Below is a small trained network, with its code and all its weights. Each question gives an input and a target symbol and asks what happens when units are switched off, that is, made to give their printed mean instead of their output.

import numpy as np


def w(rows, s, z=0):
    codes = np.array(rows[::2]) - 128.0
    scale = np.full(codes.shape[1], s)
    scale[-1] = z or s
    return codes * scale


def f(y):
    return y / 2 * (1 + np.tanh(0.7978845608 * (y + 0.044715 * y**3)))


def softmax(a):
    e = np.exp(a - a.max(-1, keepdims=True))
    return e / e.sum(-1, keepdims=True)


def log_softmax(a):
    a = a - a.max(-1, keepdims=True)
    return a - np.log(np.exp(a).sum(-1, keepdims=True))


def net(x, mask):
    ids = ['αβγεηθμπστψ'.index(c) for c in x.split()]
    T = len(ids)
    res = E[ids] + P[:T]
    r = res
    for j in range(3):
        rows = slice(2 * j, 2 * j + 2)
        q, k, v = (r @ M[0][rows].T for M in (Q, K, V))
        z = softmax(np.where(np.tri(T) > 0, q @ k.T / 2**0.5, -1e9)) @ v
        o = O[0][rows]
        res = res + np.where(mask[j], z, o[:, -1]) @ o[:, :-1]
    y = f(res @ A[0][:, :-1].T + A[0][:, -1])
    res = res + np.where(mask[3:19], y, B[0][:, -1]) @ B[0][:, :-1]
    return log_softmax(res[-1] @ U[:, :-1].T + U[:, -1])


Q, K, V, O, A, B = {}, {}, {}, {}, {}, {}
E = w([
[88,65,105],'α',
[83,67,80],'β',
[216,66,116],'γ',
[92,96,59],'ε',
[232,99,84],'η',
[79,255,141],'θ',
[128,111,70],'μ',
[8,153,194],'π',
[206,11,126],'σ',
[247,120,39],'τ',
[160,207,232],'ψ',
],0.014)
P = w([
[144,110,156],'0',
[97,205,135],'1',
[99,240,142],'2',
[93,193,164],'3',
[81,206,162],'4',
[98,230,169],'5',
[92,213,188],'6',
[77,231,181],'7',
[93,253,203],'8',
[71,209,191],'9',
[76,158,198],'10',
],0.0063)
Q[0] = w([
[65,204,140],'head 1',
[12,171,163],'head 1',
[86,127,52],'head 2',
[168,142,161],'head 2',
[175,225,120],'head 3',
[111,98,45],'head 3',
],0.012)
K[0] = w([
[80,152,218],'head 1',
[126,188,202],'head 1',
[123,59,2],'head 2',
[93,53,144],'head 2',
[121,78,160],'head 3',
[183,184,253],'head 3',
],0.0078)
V[0] = w([
[139,182,151],'head 1',
[110,164,251],'head 1',
[182,114,86],'head 2',
[118,147,49],'head 2',
[166,188,86],'head 3',
[91,115,65],'head 3',
],0.018)
O[0] = w([
[143,80,208,207],'head 1',
[174,13,124,253],'head 1',
[143,66,195,138],'head 2',
[43,124,246,114],'head 2',
[148,192,255,148],'head 3',
[40,120,150,127],'head 3',
],0.009,0.0043)
A[0] = w([
[47,57,126,138],'neuron 1',
[179,209,180,129],'neuron 2',
[95,125,49,107],'neuron 3',
[88,130,144,133],'neuron 4',
[144,38,31,84],'neuron 5',
[138,56,136,114],'neuron 6',
[171,210,179,83],'neuron 7',
[123,59,143,135],'neuron 8',
[69,96,210,147],'neuron 9',
[105,124,206,114],'neuron 10',
[126,131,151,149],'neuron 11',
[182,173,42,89],'neuron 12',
[110,238,166,109],'neuron 13',
[2,148,136,9],'neuron 14',
[208,187,101,141],'neuron 15',
[128,129,168,108],'neuron 16',
],0.0093,0.012)
B[0] = w([
[79,143,156,233],'neuron 1',
[128,81,108,205],'neuron 2',
[43,120,100,140],'neuron 3',
[168,206,176,147],'neuron 4',
[100,151,145,225],'neuron 5',
[106,171,81,237],'neuron 6',
[108,73,206,167],'neuron 7',
[143,155,101,247],'neuron 8',
[169,189,105,254],'neuron 9',
[166,110,125,181],'neuron 10',
[168,142,87,163],'neuron 11',
[42,123,170,169],'neuron 12',
[167,162,59,207],'neuron 13',
[94,115,255,147],'neuron 14',
[61,64,153,213],'neuron 15',
[133,97,130,133],'neuron 16',
],0.0089,0.0061)
U = w([
[111,127,119,106],'α',
[122,148,82,242],'β',
[186,6,101,140],'γ',
[139,177,127,136],'ε',
[133,60,240,167],'η',
[92,127,188,72],'θ',
[137,156,156,138],'μ',
[69,90,86,1],'π',
[95,57,113,154],'σ',
[160,142,214,82],'τ',
[39,38,235,77],'ψ',
],0.012,0.0075)

Each question gives the input, a string of symbols that net reads in full, and the target symbol t.
The units are the heads (2 rows each of Q, K, V and O) and the neurons (one row each of A and B). Each row of codes is followed by its name. A weight is (code - 128) times the scale printed after its matrix; where a second scale follows, it is the last column's (O, A, B and U).
mask holds one flag per unit, heads first, then neurons. A switched-off unit (its flag False) gives its mean, the last column of its rows in O or B, instead of its output. The means were averaged over made-up inputs and are rounded, as every weight is.
A unit's drop is (log p(t) with every unit on - log p(t) with that unit switched off) / (log p(t) with every unit on - log p(t) with every unit switched off).
The circuit of an input: a set's keep is (log p(t) with only the set's units on - log p(t) with every unit switched off) / (log p(t) with every unit on - log p(t) with every unit switched off). Starting from the 12 units with the biggest drops (on a tie, the unit counted first), units are removed one at a time, each time the one whose removal leaves the highest keep (on an exact tie, the one counted first), for as long as the keep stays at least 0.8.
units of the circuit, in order: the units of the circuit, biggest drop first
most important unit: the unit with the biggest drop
heads that matter: for each layer, one digit per head in row order, 1 if its drop is at least 0.15 and else 0, layers parted by /
drop of u: that unit's drop, to one decimal
input η μ σ π ψ, target γ: heads that matter -> 100
input η η γ, target η: most important unit -> neuron 7
input ψ η ψ γ σ, target ψ: heads that matter -> 111
input η σ η μ η, target η: heads that matter -> 011
input β β α, target ψ: units of the circuit, in order -> [head 3; head 2]
input ε τ η γ, target τ: heads that matter -> 111
input η α τ ε θ, target τ: heads that matter -> 010
input β π ψ π μ, target γ: heads that matter -> 101
input τ θ ψ, target η: heads that matter -> 001
input σ α α η α η ψ θ, target γ: heads that matter -> 100
input ψ σ γ, target ψ: heads that matter -> 111
input η σ α σ ψ β, target γ: heads that matter -> 101
input β τ η μ η η τ μ β, target τ: heads that matter -> 011
input τ π β ψ μ ψ α, target γ: most important unit -> head 1
input τ σ ψ β σ β β β β γ, target β: heads that matter -> 101
input γ ψ η, target ψ: drop of head 3 -> 0.2
input β π α ψ γ μ, target γ: drop of neuron 15 -> 0.0
input η η ψ γ π ψ ψ θ ψ θ η, target ψ: drop of neuron 8 -> 0.1
input η γ τ μ α, target τ: drop of head 2 -> 0.5
input ψ γ ε, target γ: most important unit -> head 3
